Here is a tiny trained network, its code and every weight. The questions are about switching its units off for an input and a class, where a switched-off unit gives its printed mean instead of its output.

import numpy as np


def w(rows, s, z=0):
    codes = np.array(rows[::2]) - 128.0
    scale = np.full(codes.shape[1], s)
    scale[-1] = z or s
    return codes * scale


def f(y):
    return np.maximum(y, 0)


def log_softmax(a):
    a = a - a.max(-1, keepdims=True)
    return a - np.log(np.exp(a).sum(-1, keepdims=True))


def net(x, mask):
    res = np.array(x, float).reshape(1, 6) / 4 @ E
    y = f(res @ A[0][:, :-1].T + A[0][:, -1])
    res = res + np.where(mask, y, B[0][:, -1]) @ B[0][:, :-1]
    return log_softmax(res[-1] @ U[:, :-1].T + U[:, -1])


A, B = {}, {}
E = w([
[22,176,49,92,111],'x0',
[88,110,140,178,219],'x1',
[47,199,101,100,135],'x2',
[71,80,253,169,99],'x3',
[199,222,209,163,97],'x4',
[83,159,157,158,175],'x5',
],0.0072)
A[0] = w([
[101,133,63,154,207,212],'n1',
[188,109,185,107,76,138],'n2',
[51,167,135,111,73,148],'n3',
[139,249,67,71,35,168],'n4',
[109,150,153,123,82,34],'n5',
[196,159,204,120,106,67],'n6',
[84,149,106,138,126,54],'n7',
[194,96,64,115,140,193],'n8',
[132,222,140,96,84,199],'n9',
[41,176,120,143,131,94],'n10',
[74,39,116,118,177,126],'n11',
[55,232,164,181,235,246],'n12',
[116,155,79,129,102,198],'n13',
[106,75,202,119,95,136],'n14',
[252,73,98,2,173,153],'n15',
[59,34,157,100,226,76],'n16',
[87,87,115,135,171,92],'n17',
[150,47,99,86,195,197],'n18',
[199,78,97,103,97,162],'n19',
[73,50,109,130,67,251],'n20',
[123,152,137,108,209,178],'n21',
[138,210,176,93,245,212],'n22',
[168,44,123,176,80,109],'n23',
[125,99,185,83,139,93],'n24',
[205,161,83,160,153,254],'n25',
[158,36,228,187,218,175],'n26',
],0.0092,0.0035)
B[0] = w([
[122,236,57,89,91,213],'n1',
[124,101,217,120,70,196],'n2',
[142,97,185,9,152,194],'n3',
[92,136,111,29,102,233],'n4',
[155,72,136,61,123,142],'n5',
[167,102,182,100,109,191],'n6',
[103,91,160,50,148,154],'n7',
[34,216,83,162,55,187],'n8',
[157,103,111,42,94,202],'n9',
[85,193,146,56,118,193],'n10',
[134,102,8,103,208,204],'n11',
[185,192,54,100,46,254],'n12',
[41,196,80,27,101,181],'n13',
[113,21,238,94,175,190],'n14',
[81,217,163,230,28,208],'n15',
[170,62,50,137,204,213],'n16',
[169,80,92,81,187,173],'n17',
[135,119,34,123,105,198],'n18',
[32,242,150,146,61,184],'n19',
[38,113,175,76,175,212],'n20',
[159,154,68,127,38,173],'n21',
[222,207,147,159,40,201],'n22',
[3,145,188,85,73,178],'n23',
[131,69,154,131,193,153],'n24',
[137,226,139,137,19,199],'n25',
[126,64,92,108,129,251],'n26',
],0.0054,0.0087)
U = w([
[80,2,235,115,204,226],'0',
[224,136,148,87,87,88],'1',
[232,56,35,131,210,156],'2',
[79,156,88,20,114,224],'3',
[144,100,134,227,244,4],'4',
[158,152,158,215,53,184],'5',
[186,100,127,190,190,30],'6',
],0.0079,0.0037)

Each question gives the input, the list of numbers given to net, and the class t.
The units are the neurons (one row each of A and B). Each row of codes is followed by its name. A weight is (code - 128) times the scale printed after its matrix; where a second scale follows, it is the last column's (A, B and U).
mask holds one flag per neuron, in row order. A switched-off neuron (its flag False) gives its mean, the last column of its row in B, instead of its output. The means were averaged over made-up inputs and are rounded, as every weight is.
A unit's drop is (log p(t) with every unit on - log p(t) with that unit switched off) / (log p(t) with every unit on - log p(t) with every unit switched off).
The circuit of an input: a set's keep is (log p(t) with only the set's units on - log p(t) with every unit switched off) / (log p(t) with every unit on - log p(t) with every unit switched off). Starting from the 12 units with the biggest drops (on a tie, the unit counted first), units are removed one at a time, each time the one whose removal leaves the highest keep (on an exact tie, the one counted first), for as long as the keep stays at least 0.8.
circuit, biggest first: the units of the circuit, biggest drop first
most important unit: the unit with the biggest drop
top k neurons: the k neurons with the biggest drops, biggest first
drop of u: that unit's drop, to one decimal
input [-7,-7,-5,2,1,-1], class 5: most important unit -> n15
input [1,5,0,2,-2,-7], class 0: circuit, biggest first -> [n12, n25, n4]
input [3,7,0,-2,5,1], class 5: top 2 neurons -> [n22, n4]
input [2,6,-2,6,-1,-1], class 2: top 2 neurons -> [n16, n11]
input [3,8,-3,3,-8,-8], class 2: circuit, biggest first -> [n16, n11]
input [-6,-8,-4,4,7,3], class 0: top 2 neurons -> [n14, n12]
input [-6,3,-1,7,7,4], class 0: top 2 neurons -> [n14, n26]
input [-2,4,-7,0,-3,-1], class 0: top 2 neurons -> [n12, n23]
input [-2,-2,8,2,7,7], class 1: drop of n20 -> 0.1
input [-5,8,-8,1,-1,3], class 2: drop of n19 -> 0.0
input [-7,-5,-7,-6,8,7], class 5: drop of n15 -> 0.1
